Below is a small trained network, with its code and all its weights. Each question gives an input and a class and asks what happens when units are switched off, that is, made to give their printed mean instead of their output.

import numpy as np


def w(rows, s, z=0):
    codes = np.array(rows[::2]) - 128.0
    scale = np.full(codes.shape[1], s)
    scale[-1] = z or s
    return codes * scale


def norm(h):
    return h / np.sqrt((h * h).mean(-1, keepdims=True) + 1e-5)


def f(y):
    return np.maximum(y, 0)


def log_softmax(a):
    a = a - a.max(-1, keepdims=True)
    return a - np.log(np.exp(a).sum(-1, keepdims=True))


def net(x, mask):
    res = np.array(x, float).reshape(1, 5) / 4 @ E
    u = 0
    for l in range(2):
        y = f(norm(res) @ A[l][:, :-1].T + A[l][:, -1])
        res = res + np.where(mask[u : u + 14], y, B[l][:, -1]) @ B[l][:, :-1]
        u += 14
    return log_softmax(norm(res)[-1] @ U[:, :-1].T + U[:, -1])


A, B = {}, {}
E = w([
[116,204,141,213,168],'x0',
[166,255,137,52,75],'x1',
[218,97,225,170,86],'x2',
[101,123,106,145,48],'x3',
[35,149,216,101,128],'x4',
],0.0035)
A[0] = w([
[47,73,155,202,164,49],'L0N1',
[88,129,58,153,23,156],'L0N2',
[89,170,48,56,178,74],'L0N3',
[26,115,253,99,103,134],'L0N4',
[146,77,161,190,133,122],'L0N5',
[52,87,56,150,181,117],'L0N6',
[143,148,133,154,197,148],'L0N7',
[128,128,162,113,178,150],'L0N8',
[69,156,113,231,25,99],'L0N9',
[144,154,134,119,220,65],'L0N10',
[71,139,170,105,118,24],'L0N11',
[177,126,194,132,187,29],'L0N12',
[143,190,140,146,159,252],'L0N13',
[204,108,51,138,93,178],'L0N14',
],0.0076,0.0026)
B[0] = w([
[137,112,87,128,76,210],'L0N1',
[107,149,161,73,204,205],'L0N2',
[3,192,200,133,120,212],'L0N3',
[199,185,50,149,191,253],'L0N4',
[126,216,99,126,31,193],'L0N5',
[75,191,122,126,37,229],'L0N6',
[86,58,96,84,165,183],'L0N7',
[163,88,131,112,144,171],'L0N8',
[144,29,186,19,202,192],'L0N9',
[106,53,172,65,164,168],'L0N10',
[217,90,66,165,200,160],'L0N11',
[87,102,168,104,109,165],'L0N12',
[170,160,81,31,80,218],'L0N13',
[131,185,117,127,217,225],'L0N14',
],0.0062,0.0047)
A[1] = w([
[81,58,127,185,146,70],'L1N1',
[87,131,94,158,152,127],'L1N2',
[93,101,123,175,93,52],'L1N3',
[65,199,85,69,163,252],'L1N4',
[178,158,255,202,97,168],'L1N5',
[79,105,69,167,95,114],'L1N6',
[137,161,149,92,114,171],'L1N7',
[207,139,101,112,149,76],'L1N8',
[114,73,126,160,137,169],'L1N9',
[139,125,149,47,98,239],'L1N10',
[177,94,210,133,94,65],'L1N11',
[83,93,115,92,145,206],'L1N12',
[125,72,131,73,128,75],'L1N13',
[152,168,143,166,85,20],'L1N14',
],0.0098,0.0025)
B[1] = w([
[201,148,102,27,67,133],'L1N1',
[110,187,168,146,170,150],'L1N2',
[106,175,112,61,75,134],'L1N3',
[183,59,102,199,110,255],'L1N4',
[25,185,115,148,190,143],'L1N5',
[156,161,98,60,108,154],'L1N6',
[124,141,63,173,63,169],'L1N7',
[54,119,114,207,165,177],'L1N8',
[174,205,98,25,100,134],'L1N9',
[78,52,148,64,99,195],'L1N10',
[6,163,144,147,155,141],'L1N11',
[166,139,254,143,186,172],'L1N12',
[171,42,161,116,195,144],'L1N13',
[68,108,150,46,128,132],'L1N14',
],0.0057,0.012)
U = w([
[183,162,24,174,238,245],'0',
[7,191,118,117,149,238],'1',
[157,41,183,10,255,138],'2',
[154,194,14,17,32,152],'3',
[133,22,100,134,161,202],'4',
[204,122,198,186,76,25],'5',
[226,156,227,215,38,3],'6',
[179,188,233,202,56,3],'7',
],0.0079,0.0053)

Each question gives the input, the list of numbers given to net, and the class t.
The units are the neurons (one row each of A and B). Each row of codes is followed by its name. A weight is (code - 128) times the scale printed after its matrix; where a second scale follows, it is the last column's (A, B and U).
mask holds one flag per neuron, layer by layer. A switched-off neuron (its flag False) gives its mean, the last column of its row in B, instead of its output. The means were averaged over made-up inputs and are rounded, as every weight is.
A unit's drop is (log p(t) with every unit on - log p(t) with that unit switched off) / (log p(t) with every unit on - log p(t) with every unit switched off).
unit that matters most: the unit with the biggest drop
top k neurons: the k neurons with the biggest drops, biggest first
top k neurons in layer l: the k neurons of layer l with the biggest drops, biggest first
input [5,-8,-3,5,-2], class 3: unit that matters most -> L0N6
input [3,-6,5,7,-3], class 2: top 4 neurons -> [L0N9, L0N4, L1N13, L0N3]
input [6,7,-2,-1,5], class 3: top 3 neurons -> [L0N13, L0N14, L1N12]
input [-5,-8,2,8,-5], class 2: top 3 neurons in layer 0 -> [L0N2, L0N4, L0N9]
input [6,-2,-7,4,8], class 0: top 2 neurons in layer 0 -> [L0N4, L0N11]
input [-3,6,6,8,4], class 2: top 4 neurons -> [L0N9, L0N6, L0N5, L0N2]
input [-6,6,6,2,5], class 1: top 3 neurons -> [L0N13, L1N8, L1N4]
input [-6,6,-1,4,8], class 0: top 3 neurons -> [L0N4, L0N11, L0N6]
input [2,-6,-3,-6,6], class 0: top 4 neurons in layer 1 -> [L1N10, L1N2, L1N4, L1N6]
input [5,-7,-4,-5,6], class 3: top 3 neurons in layer 0 -> [L0N1, L0N2, L0N14]
input [3,5,6,-1,-3], class 1: top 2 neurons -> [L0N4, L1N5]
input [7,7,2,2,-2], class 3: top 2 neurons -> [L0N13, L0N4]
input [4,-8,-3,8,-3], class 2: top 3 neurons in layer 0 -> [L0N9, L0N2, L0N4]
input [0,-1,-7,4,-2], class 1: unit that matters most -> L0N6
input [-7,-6,-8,4,-5], class 1: top 2 neurons in layer 0 -> [L0N6, L0N3]
input [2,-1,1,-4,6], class 0: top 2 neurons in layer 0 -> [L0N4, L0N9]
input [-1,7,-1,7,-5], class 2: top 2 neurons -> [L0N2, L0N9]
input [5,0,7,5,-5], class 1: top 2 neurons -> [L0N4, L1N4]
input [4,-4,6,4,4], class 1: top 3 neurons -> [L0N5, L1N4, L0N9]
input [-8,4,6,6,6], class 4: top 2 neurons in layer 1 -> [L1N8, L1N10]
